Here is a tiny trained network, its code and every weight. The questions are about switching its units off for an input and a class, where a switched-off unit gives its printed mean instead of its output.

import numpy as np


def w(rows, s, z=0):
    codes = np.array(rows[::2]) - 128.0
    scale = np.full(codes.shape[1], s)
    scale[-1] = z or s
    return codes * scale


def f(y):
    return y / 2 * (1 + np.tanh(0.7978845608 * (y + 0.044715 * y**3)))


def log_softmax(a):
    a = a - a.max(-1, keepdims=True)
    return a - np.log(np.exp(a).sum(-1, keepdims=True))


def net(x, mask):
    res = np.array(x, float).reshape(1, 8) / 4 @ E
    y = f(res @ A[0][:, :-1].T + A[0][:, -1])
    res = res + np.where(mask, y, B[0][:, -1]) @ B[0][:, :-1]
    return log_softmax(res[-1] @ U[:, :-1].T + U[:, -1])


A, B = {}, {}
E = w([
[163,72,249],'x0',
[129,128,129],'x1',
[128,129,128],'x2',
[69,30,106],'x3',
[128,128,128],'x4',
[37,177,172],'x5',
[127,128,127],'x6',
[129,128,128],'x7',
],0.018)
A[0] = w([
[151,202,138,109],'neuron 0',
[125,134,133,121],'neuron 1',
[120,115,66,38],'neuron 2',
[136,72,248,97],'neuron 3',
[88,148,80,85],'neuron 4',
[205,161,215,146],'neuron 5',
[124,140,134,114],'neuron 6',
[84,75,92,130],'neuron 7',
[190,201,169,169],'neuron 8',
[85,36,132,85],'neuron 9',
[48,163,190,60],'neuron 10',
[17,177,185,190],'neuron 11',
[80,159,130,113],'neuron 12',
[82,153,172,121],'neuron 13',
[95,145,174,100],'neuron 14',
[141,78,82,86],'neuron 15',
[191,94,222,151],'neuron 16',
[124,174,21,203],'neuron 17',
[96,114,88,121],'neuron 18',
[91,67,114,168],'neuron 19',
[95,195,74,22],'neuron 20',
[62,157,167,30],'neuron 21',
[39,179,149,105],'neuron 22',
[123,173,22,195],'neuron 23',
[184,102,72,160],'neuron 24',
[66,37,107,5],'neuron 25',
[116,117,207,92],'neuron 26',
[73,48,109,188],'neuron 27',
[69,166,76,108],'neuron 28',
[141,80,254,131],'neuron 29',
[89,150,72,134],'neuron 30',
[168,182,145,47],'neuron 31',
[124,118,84,58],'neuron 32',
[189,228,150,75],'neuron 33',
[108,67,151,111],'neuron 34',
[204,79,119,135],'neuron 35',
[70,59,87,134],'neuron 36',
[202,94,91,243],'neuron 37',
],0.016,0.013)
B[0] = w([
[125,143,100,183],'neuron 0',
[130,131,130,129],'neuron 1',
[122,75,124,156],'neuron 2',
[193,118,103,234],'neuron 3',
[132,107,158,173],'neuron 4',
[155,133,168,231],'neuron 5',
[125,131,128,130],'neuron 6',
[80,102,163,187],'neuron 7',
[123,151,181,224],'neuron 8',
[197,133,106,188],'neuron 9',
[149,113,84,191],'neuron 10',
[110,214,138,250],'neuron 11',
[109,116,153,164],'neuron 12',
[151,143,110,177],'neuron 13',
[161,132,118,164],'neuron 14',
[107,122,115,160],'neuron 15',
[158,99,195,236],'neuron 16',
[141,159,74,248],'neuron 17',
[106,114,161,166],'neuron 18',
[90,112,99,191],'neuron 19',
[153,163,167,178],'neuron 20',
[157,85,103,164],'neuron 21',
[76,113,182,200],'neuron 22',
[147,154,78,245],'neuron 23',
[131,178,89,188],'neuron 24',
[184,198,137,181],'neuron 25',
[200,136,111,185],'neuron 26',
[87,80,88,217],'neuron 27',
[104,110,175,197],'neuron 28',
[253,111,110,246],'neuron 29',
[105,117,144,193],'neuron 30',
[118,99,125,162],'neuron 31',
[117,98,119,145],'neuron 32',
[103,100,64,208],'neuron 33',
[177,123,107,168],'neuron 34',
[109,104,174,184],'neuron 35',
[79,97,158,205],'neuron 36',
[124,75,109,215],'neuron 37',
],0.017,0.024)
U = w([
[174,160,51,248],'0',
[81,238,132,62],'1',
[62,117,59,29],'2',
[25,129,188,226],'3',
[133,95,251,157],'4',
[171,211,188,29],'5',
[154,66,134,9],'6',
],0.015)

Each question gives the input, the list of numbers given to net, and the class t.
The units are the neurons (one row each of A and B). Each row of codes is followed by its name. A weight is (code - 128) times the scale printed after its matrix; where a second scale follows, it is the last column's (A, B and U).
mask holds one flag per neuron, in row order. A switched-off neuron (its flag False) gives its mean, the last column of its row in B, instead of its output. The means were averaged over made-up inputs and are rounded, as every weight is.
A unit's drop is (log p(t) with every unit on - log p(t) with that unit switched off) / (log p(t) with every unit on - log p(t) with every unit switched off).
The circuit of an input: a set's keep is (log p(t) with only the set's units on - log p(t) with every unit switched off) / (log p(t) with every unit on - log p(t) with every unit switched off). Starting from the 12 units with the biggest drops (on a tie, the unit counted first), units are removed one at a time, each time the one whose removal leaves the highest keep (on an exact tie, the one counted first), for as long as the keep stays at least 0.8.
units of the circuit, in order: the units of the circuit, biggest drop first
most important unit: the unit with the biggest drop
top k neurons: the k neurons with the biggest drops, biggest first
drop of u: that unit's drop, to one decimal
input [0,7,-5,-3,-7,8,-6,-6], class 1: units of the circuit, in order => neuron 11; neuron 29
input [4,-3,-2,1,0,8,-7,-3], class 0: units of the circuit, in order => neuron 10
input [8,-1,-6,2,-3,-1,0,7], class 6: units of the circuit, in order => neuron 16; neuron 29; neuron 3
input [-8,0,-1,1,8,0,-5,4], class 2: top 2 neurons => neuron 17; neuron 23
input [-8,4,2,0,7,5,0,-4], class 1: top 3 neurons => neuron 17; neuron 23; neuron 11
input [5,-4,5,0,-1,-1,-4,-1], class 4: top 4 neurons => neuron 16; neuron 17; neuron 33; neuron 23
input [6,-4,-5,0,-4,2,7,-3], class 5: top 2 neurons => neuron 16; neuron 33
input [3,3,-5,1,6,0,-1,-5], class 6: top 4 neurons => neuron 17; neuron 23; neuron 11; neuron 24
input [3,-3,8,-4,-5,1,-4,-2], class 5: top 2 neurons => neuron 36; neuron 22
input [-2,1,-2,8,5,1,-8,-6], class 3: top 3 neurons => neuron 36; neuron 7; neuron 29
input [8,5,4,3,-8,-2,5,7], class 6: drop of neuron 16 => 0.5
input [-6,-6,3,0,-7,3,8,-6], class 1: drop of neuron 17 => 0.3
input [1,-4,2,0,-8,-2,-4,1], class 4: drop of neuron 17 => 0.4
input [-7,-6,-8,4,7,2,-3,6], class 3: drop of neuron 14 => 0.0
input [1,0,0,-5,3,-1,-4,8], class 4: most important unit => neuron 11
